[-0.08  0.03  1.78  0.52 -0.01 -0.57 -0.56  0.38 -2.54 -0.43  0.27  0.85
  1.66  1.05 -1.21  0.17  0.90 -0.89 -0.46 -1.10 -2.00  1.41  0.01 -0.87
  0.49  1.10 -0.20  1.47  1.03  0.34 -1.51 -0.72  0.29  1.56 -0.62  1.37
 -1.56 -1.43 -0.88 -0.62 -0.26 -0.22 -0.30  0.50 -0.63  0.71] | Gazi
[ 2.93  0.40 -4.57 -1.08  0.04 -0.83 -1.84 -2.78  0.95  1.63 -2.26  0.15
 -1.42 -0.85 -1.68  0.65 -0.99  0.74  1.00 -1.37  2.23 -0.96  1.56  2.25
 -1.28  0.31 -1.52 -0.84 -0.61 -0.20  1.96 -2.34  0.74  1.95  1.17 -0.35
 -1.67  3.36  0.31  0.11  0.59 -0.27  1.55 -1.39 -2.17  0.59] | der
[ 1.39 -0.57 -1.58  0.93  0.38 -0.28 -0.64 -1.14 -1.97  0.89 -0.06  1.51
  0.74 -1.73 -2.85 -0.14 -0.04 -0.04 -0.16 -2.58 -2.50 -1.28 -0.36  3.38
 -0.34 -0.94 -0.01 -0.02 -0.80  0.14 -0.05 -1.60  1.60  0.81 -0.49  0.49
 -0.10  2.71  0.10  0.40  1.24 -2.30  0.91 -0.33 -0.99 -0.73] | der
[ 0.06 -1.08 -0.88  0.57 -0.25 -0.50  0.27 -2.00 -0.62  0.49  1.50  0.28
  0.72 -1.02 -3.35 -0.99 -2.10  0.88  0.36 -1.83 -0.05 -1.31 -0.54  1.74
  0.06 -0.51  0.21  0.94  2.57  0.05 -0.44 -0.72  1.20  0.79  1.03  0.80
 -0.34  2.32  0.16  0.59 -0.41  0.07  1.40 -0.84  0.86 -0.18] | der
[ 2.20 -0.43 -2.69  0.88 -0.31 -1.79 -1.73 -2.57 -1.63  0.62 -0.71  0.63
  1.13 -0.85 -4.61 -0.26 -1.29  0.26 -0.05 -2.46 -0.78 -0.97  0.56  2.80
 -0.24  0.43 -1.09  0.76  1.54  0.39  0.08 -2.67  1.80  2.77  0.67  1.72
 -2.13  2.49 -0.81 -0.59  0.35 -0.98  1.44 -0.54 -1.66  0.84] | der
[ 1.12 -0.21 -1.20  0.69  0.15  2.20 -0.10 -1.63  0.61  0.87 -0.28  1.08
  0.03 -1.14 -3.25 -0.55 -0.87  0.02  0.27 -1.91 -1.25 -0.86  0.14  3.51
 -0.40 -0.01 -0.74 -0.24 -0.46 -0.01  0.18 -1.78 -2.22  1.09 -0.03  0.59
 -0.28  2.64  0.29  0.32  0.97 -1.42  1.14 -0.20  0.49 -0.44] | der
[-0.61 -1.18 -0.25  0.20  0.25  0.53  1.35 -0.99  1.04  1.78  2.31 -0.39
  0.64 -1.96 -1.05 -1.15 -1.64  2.52 -1.68 -0.63 -0.40 -1.03 -0.83  1.73
  0.45 -1.39  1.30 -0.21  1.03  0.96 -0.13  0.05  1.96 -0.66  0.96 -1.11
  0.58  0.97  0.92  1.65 -0.20  0.41  0.75 -0.59  1.34 -1.35] | Gize
[ 1.86  0.46 -1.78  0.45 -0.46 -0.62 -1.33 -0.97 -1.12  1.72 -0.76  1.40
 -1.02 -0.35 -2.77 -0.32 -0.33 -0.62 -0.30 -1.63 -1.04 -0.73  0.52  1.64
 -0.62  0.53 -0.72  0.40  1.00  0.77  0.14 -2.41  0.75  2.50  0.01  0.95
 -1.47  1.19 -0.78 -0.48 -0.27 -0.74  0.95 -0.44 -1.42  0.71] | der
[ 2.19  0.70 -2.37 -0.77  0.95 -1.33 -1.62 -0.90  0.13  2.81 -1.41  1.10
  0.58 -0.88 -1.25  0.24 -0.39 -0.20  0.08 -0.32 -0.36 -1.26  1.20  0.92
 -0.49  0.96 -0.77  0.46  1.10  1.61  1.24 -2.16  0.63  2.33 -0.13 -0.34
 -1.21  0.92 -0.61 -0.12  0.06 -0.32  0.36 -0.73 -2.12  0.28] | der
[ 1.90 -1.45 -2.18 -0.65  1.23 -0.62  0.75 -2.16 -0.43  3.47  1.20  1.50
  2.11 -2.55 -4.04 -1.46 -2.12  0.04 -1.39 -2.01 -2.37 -2.44 -0.39  4.22
 -0.28 -1.01  0.05  0.61  1.08  1.78 -0.36 -1.66  1.89  0.96 -0.13  0.67
 -0.62  2.63  0.23  0.44  1.62 -1.48  0.75  0.26 -1.36 -1.71] | der
[ 2.04  1.57 -1.80  0.14  1.06  0.85 -0.88  1.20 -0.56  2.24 -3.75  2.60
 -0.16 -0.90 -0.46  2.23  1.71 -0.34  0.95  0.04 -3.32 -0.39  1.35  0.93
 -1.20  1.38 -2.48 -1.22 -2.13  1.49  1.67 -2.27  0.76  1.59 -2.99  1.23
 -0.86  1.08 -0.53 -1.36  3.03 -3.35 -0.60  0.51 -4.41 -1.00] | der
[ 0.55 -1.44 -2.35  0.18  0.13 -0.93 -0.01 -2.76 -0.09  2.00  1.26  0.60
  0.39 -1.80 -3.40 -1.04 -2.59  0.20 -0.72 -2.01  0.19 -1.88  0.63  3.61
 -0.58 -0.67 -0.13  0.25  1.53  0.53  0.06 -1.22  1.40  0.92  0.46 -0.21
 -0.53  2.78  0.27  1.28  0.60 -0.23  0.89 -0.99  0.13 -0.33] | der
[ 0.89  0.08 -1.54  0.16  0.29  0.02 -0.06 -0.67  1.14  1.77 -0.07  0.07
 -0.13 -0.36 -0.80 -0.10 -0.33  0.14  0.13 -0.70 -0.28 -1.43  0.26  1.87
 -1.01 -0.05 -0.17 -0.51  0.06  0.63  1.28 -0.81  0.57 -0.61 -0.08 -0.35
  0.30  1.16  0.20  0.68  0.31 -0.13  0.55 -0.35 -0.17 -0.64] | der
[ 2.77 -0.58 -3.28  0.39  0.50 -0.54 -1.05 -1.63 -0.77  0.33 -1.76  1.32
 -0.74 -1.14 -2.79  0.13 -0.82  0.23  0.79 -2.64 -1.29 -1.09 -0.14  3.62
 -0.88 -0.26 -1.13 -0.74 -1.31 -0.02  1.11 -1.98  0.92  1.02 -0.42  0.96
  0.01  4.11 -0.27 -0.18  1.82 -2.62  1.16 -1.14 -2.24 -0.73] | der
[ 1.91 -0.81 -3.08  0.54 -0.02 -0.40 -0.51 -2.40  0.08  1.02  0.41  0.14
 -0.32 -1.40 -3.52 -0.62 -1.91  1.15  0.56 -2.16  1.13 -1.55  0.53  4.05
 -0.79 -0.76 -0.06  0.24  1.03 -0.09  0.25 -0.99  1.17  1.15  1.34  0.34
 -1.22  3.20 -0.82  0.96 -0.25 -1.23  2.10 -0.94 -0.20  0.20] | der
[ 0.83 -1.15 -1.24  0.39  0.16 -0.12  0.44 -2.07  0.27  1.71  1.48  0.37
  0.32 -1.42 -1.71 -1.11 -1.69 -0.16 -0.75 -0.90  0.23 -1.35  0.32  2.08
 -0.25 -1.36  0.27 -0.06  1.27  0.77 -0.11 -0.12  0.42  0.13  1.27 -0.17
 -0.18  2.11  0.22  0.64 -1.26 -0.73  0.84 -0.80  0.50 -0.75] | der
[ 0.38  0.08 -1.29  0.14 -0.95  0.02  0.06 -2.04  0.95 -0.47  1.47 -1.08
 -0.75 -0.34 -0.24  0.48 -1.27  0.80  0.39 -0.73  2.36 -1.15 -0.11  1.57
 -0.84 -0.68  0.25 -0.34  0.34 -0.57  0.57  0.53 -0.12 -0.79  1.36 -0.33
 -0.57  1.95  0.25  1.38 -1.22  0.42  0.50 -1.24  1.14  0.04] | Gize
[-0.68 -0.25  1.39  0.11  2.21 -0.49  0.48  1.49 -6.38  3.06  1.05  0.33
  1.82 -0.26 -0.35 -1.63 -0.06 -0.48 -1.57  0.95 -0.25 -0.02 -0.64 -1.37
  0.64  0.64  0.69  0.09  1.72  2.69 -0.38 -0.37  0.24  1.09 -1.18 -0.93
  0.09 -3.24  0.24  0.03 -0.68  2.19 -0.05  0.70 -0.38 -0.67] | Lovur
[ 1.39 -0.61 -2.31  0.30  0.26 -0.46 -0.21 -2.59 -0.74  2.46 -0.20  0.47
  1.13 -2.29 -2.90 -0.89 -1.83  0.67 -0.13 -2.43 -0.02 -2.20 -0.32  3.45
 -0.51 -0.16  0.23  0.06  1.08  1.37  0.13 -1.65  0.76  0.76  0.58  0.33
 -0.90  3.12  0.07  0.47  0.19 -1.07  1.16 -0.42 -0.52 -0.59] | der
[-0.74  0.91  0.41 -0.11 -1.01 -0.05 -0.78 -0.20 -0.26 -3.54 -0.75 -1.07
 -1.03  2.36  0.75  1.41  0.82  0.21  1.27 -0.30  1.89  1.27 -0.56 -1.26
  0.00  0.33 -0.20 -0.09 -0.85 -2.76 -0.22  0.59 -0.97 -0.10  0.64  0.27
 -0.55  0.75 -0.38 -0.40 -0.87  0.43  0.91 -0.82  0.01  2.17] | Vufo
[ 0.44  0.95  0.36  0.31  0.62 -0.59 -0.58  1.45 -1.97 -0.03 -1.86  2.21
  0.67  0.70 -0.51  0.18  1.58 -0.72  0.45 -0.62 -3.06 -0.16  0.26 -0.88
 -0.01  1.03 -1.90 -0.19 -2.21  0.42  0.79 -1.10  0.30  0.68 -2.78  1.22
  0.00  0.07  0.03 -1.45  1.16 -1.75 -0.68  1.00 -1.90 -0.25] | der
[ 1.37 -0.15 -3.07 -0.42  0.04 -0.04  0.04 -1.48  1.68  2.13  0.53 -0.89
 -1.02 -1.70 -1.38 -0.20 -1.49  1.05  1.35 -0.48  0.25 -1.37  0.23  2.82
 -0.50 -0.95  0.16  0.21  0.59  0.52  0.87 -0.68  0.85  0.91  1.07 -1.25
  0.03  2.17  0.35  1.51  1.00 -0.42  1.14 -0.97 -0.75 -0.81] | der
[-0.10 -0.02  1.79  0.56  0.49 -1.01 -1.34  0.11 -2.39 -0.21 -0.14  0.97
  1.92  1.54 -1.74 -0.11  0.70 -1.18 -0.75 -1.73 -2.92  0.07  0.50 -1.35
  0.47  1.54 -0.79  1.51  1.53  0.13 -1.45 -1.48  0.05  2.02 -0.21  1.54
 -1.00 -1.88 -0.86 -1.01 -0.48  1.73  0.31  1.18 -1.31  1.03] | Gazi
[ 0.41 -0.71 -0.07 -0.09  1.62 -0.23  1.65  0.64  1.08  4.26  1.05  0.29
  0.79 -2.64  0.01 -1.59 -1.45  0.26 -1.28  1.29 -0.78 -1.07 -0.39  1.31
  0.13 -0.95  0.44 -0.61  1.30  2.55  0.13 -0.33  0.85  0.45 -0.87 -1.09
  1.12 -1.92  0.86 -1.69  0.26  0.24 -0.02  1.22 -0.19 -2.19] | Gize
[ 1.33 -0.87 -2.36  0.00  1.01  0.27 -0.60  0.15  0.80  1.57 -2.15  0.76
 -0.88 -0.82 -0.13  0.61  0.05  1.31  1.10 -1.07 -1.52 -1.29  1.16  2.22
 -0.28 -0.39 -1.34 -1.15 -1.96  1.20  1.77 -0.77  0.85  0.21 -1.70 -0.36
  0.05  2.16  0.28 -0.07  1.37 -1.99  0.01 -0.74 -2.52 -0.50] | der
[ 2.45 -0.39 -0.77  0.38  1.14 -1.66 -0.71 -0.97 -0.97  4.80  0.03  0.99
  2.50 -0.40 -3.23 -1.95 -0.39 -0.47 -1.23 -0.38 -0.70 -0.28  0.92 -0.25
 -0.03  1.47 -0.40  1.28  3.37  2.37 -0.28 -2.48  0.62  3.15  0.06  0.09
 -1.22 -1.85 -0.99 -0.47 -0.57  0.87 -0.16  0.18 -1.97  0.58] | los
[-1.85 -2.09  3.06  0.83  2.30  1.68  3.46  1.67 -0.47  4.70  3.60  0.76
  3.10 -3.44 -0.77 -2.62 -0.79 -0.39 -3.30 -0.69 -5.15 -1.51 -2.50  3.69
  1.62 -2.26 -1.92  0.97 -0.66  3.03 -1.82  0.10  2.18 -2.38 -2.40 -0.10
  2.48 -0.96  1.54  1.58  2.31 -2.29 -1.69  2.17  2.10 -4.59] | Lovur
[ 1.37  0.74 -0.58 -0.38  1.61 -0.11 -0.28  1.42  1.21  4.87 -2.09  0.99
  1.03 -0.07  0.76 -0.36  0.47 -0.24 -0.50  1.98 -0.42  0.02  0.21 -1.81
  0.06  1.34 -0.63 -0.66  1.24  2.70  1.23 -0.94 -0.04  2.59 -1.32 -1.38
 -0.83 -1.31 -0.85 -1.03 -0.33  1.36 -1.38  1.00 -2.88 -0.03] | los
[ 0.78 -1.35 -1.60  1.17 -0.45 -0.15  0.32 -2.92 -1.14 -1.39  1.91  0.40
  0.75 -1.01 -3.86 -1.26 -1.92  0.41 -0.34 -3.00 -0.88 -1.27 -0.92  4.32
  0.05 -1.07  0.36  0.41 -0.21 -0.75 -1.07 -0.53  1.87 -0.24  1.37  1.49
  0.16  4.31  0.39  0.12  0.58 -2.18  1.83 -0.33  1.05 -0.61] | der
[ 1.73 -1.15 -2.56  1.38 -0.81 -0.62 -1.11 -2.45 -0.78 -0.53  0.15  0.32
  0.22  0.00 -3.29 -0.09 -1.67  0.54 -0.01 -2.88  0.67 -1.26  0.54  2.57
 -0.56 -0.02  0.04  0.59  0.77  1.76 -0.38 -1.02  0.52  1.75  1.26  0.81
 -0.90  3.06 -0.34  0.34  0.03 -0.34  1.82 -0.27 -0.62  0.12] | der
[-0.11 -1.91  1.30  1.54  0.38 -0.62  1.84 -0.57 -2.60  1.68  3.12  0.78
  2.48 -2.20 -3.40 -1.79 -1.74 -0.40 -2.48 -1.98 -3.64 -1.04 -1.18  3.12
  0.61 -0.84  0.58  1.87  0.86  1.44 -2.01 -0.75  1.73  0.56  0.02  1.38
 -0.10  1.27  0.77  0.54  1.35 -1.71 -0.22  1.12  2.06 -2.04] | Lovur
[ 1.94  0.15 -1.86  0.53  1.82 -0.01  0.07  0.58 -1.05  1.75 -3.05  2.39
 -0.02 -1.42 -1.27  0.28  0.15  0.03 -0.04 -1.59 -3.25 -1.08  0.22  2.55
 -0.29 -0.18 -1.75 -0.52 -2.18  1.65  1.43 -1.50  1.30  1.26 -2.41  0.75
 -0.09  3.15 -0.06 -0.99  2.91 -3.42 -0.12  0.34 -2.70 -0.99] | der
[ 1.90  0.01 -3.81  0.17  1.13  0.54  0.01 -0.94  0.67  1.46 -1.26  0.67
 -1.28 -3.05 -1.57  0.51 -1.82  1.49  0.63 -1.36 -1.37 -2.12  0.39  4.62
 -1.01 -1.53 -1.14 -0.79 -3.04  0.99  1.96 -1.23  1.53 -0.07 -0.78 -0.07
 -0.10  4.39  1.62  1.15  3.53 -3.08  0.72 -0.71 -1.27 -2.26] | Lovur

[-0.05  0.20  1.22  2.79  0.70  1.15  0.90 -1.14 -1.20  1.05 -1.54  0.90
  2.66 -0.68 -0.40  0.93 -1.01  0.32  0.23  4.66 -0.30  1.55  5.11 -2.30
 -1.51 -1.04 -0.46 -1.39  0.73  1.90  1.02  2.12 -1.70 -0.08  0.46 -2.01
 -0.41  0.93  3.19  2.79 -0.77  3.08 -1.06 -0.89  0.90 -0.94] | Zavu
[ 0.07  0.23 -1.13  2.55  3.36  2.40 -0.98  0.02 -1.31  3.96 -2.49 -1.24
 -3.20  0.41  1.40 -1.80 -1.24  0.03 -3.21  1.36 -1.38 -1.02  2.58  0.73
  0.92  0.72  1.55  0.55  1.99  1.78 -3.65 -2.61 -0.35 -0.96 -0.82 -1.59
  0.23  1.30  2.38 -0.84  0.59 -2.35 -0.73  0.50  0.77 -0.77] | tari
[ 0.07 -0.89 -0.55  1.16  2.16  2.77 -0.34  0.21 -1.13 -1.64 -3.25  0.11
  2.53  1.31  2.92 -0.52  0.78 -0.36 -0.44  3.51 -2.36  0.15  5.82 -1.87
  1.46  0.91  0.60 -0.33 -2.09 -0.14 -0.24 -1.25 -1.83  1.64  2.45 -0.24
 -0.79  2.33  4.57 -0.25 -0.55 -0.15  0.86 -0.10  1.46  2.10] | fomeb
[-1.06  0.42 -0.77  2.80  2.48  2.09  0.40 -1.38 -1.04 -0.60 -3.13 -1.17
  1.43  0.07  0.09 -0.09  1.34  2.60 -1.28  6.05 -3.03  1.92  7.92 -1.04
 -1.03  0.33 -0.23 -0.96 -1.76  2.41 -1.06 -1.29 -1.62  1.95  1.35 -1.34
 -1.13  1.73  7.47  0.16 -0.49 -0.08 -0.91  0.12  2.13  0.61] | fomeb
[ 0.19  0.48 -0.53  0.93  0.42  0.89 -0.11  0.33  0.61 -2.24 -0.61 -0.51
  0.83 -0.05 -0.06  0.11  0.62  0.40  0.42  0.65 -1.26  0.73  1.32 -0.45
  0.91  0.30 -0.52 -0.20 -1.85  0.04  0.37 -1.29 -0.72  2.29  2.19  0.64
 -0.40  0.43  3.59 -1.20 -1.00 -0.60  0.01 -0.33  0.22  1.73] | fomeb
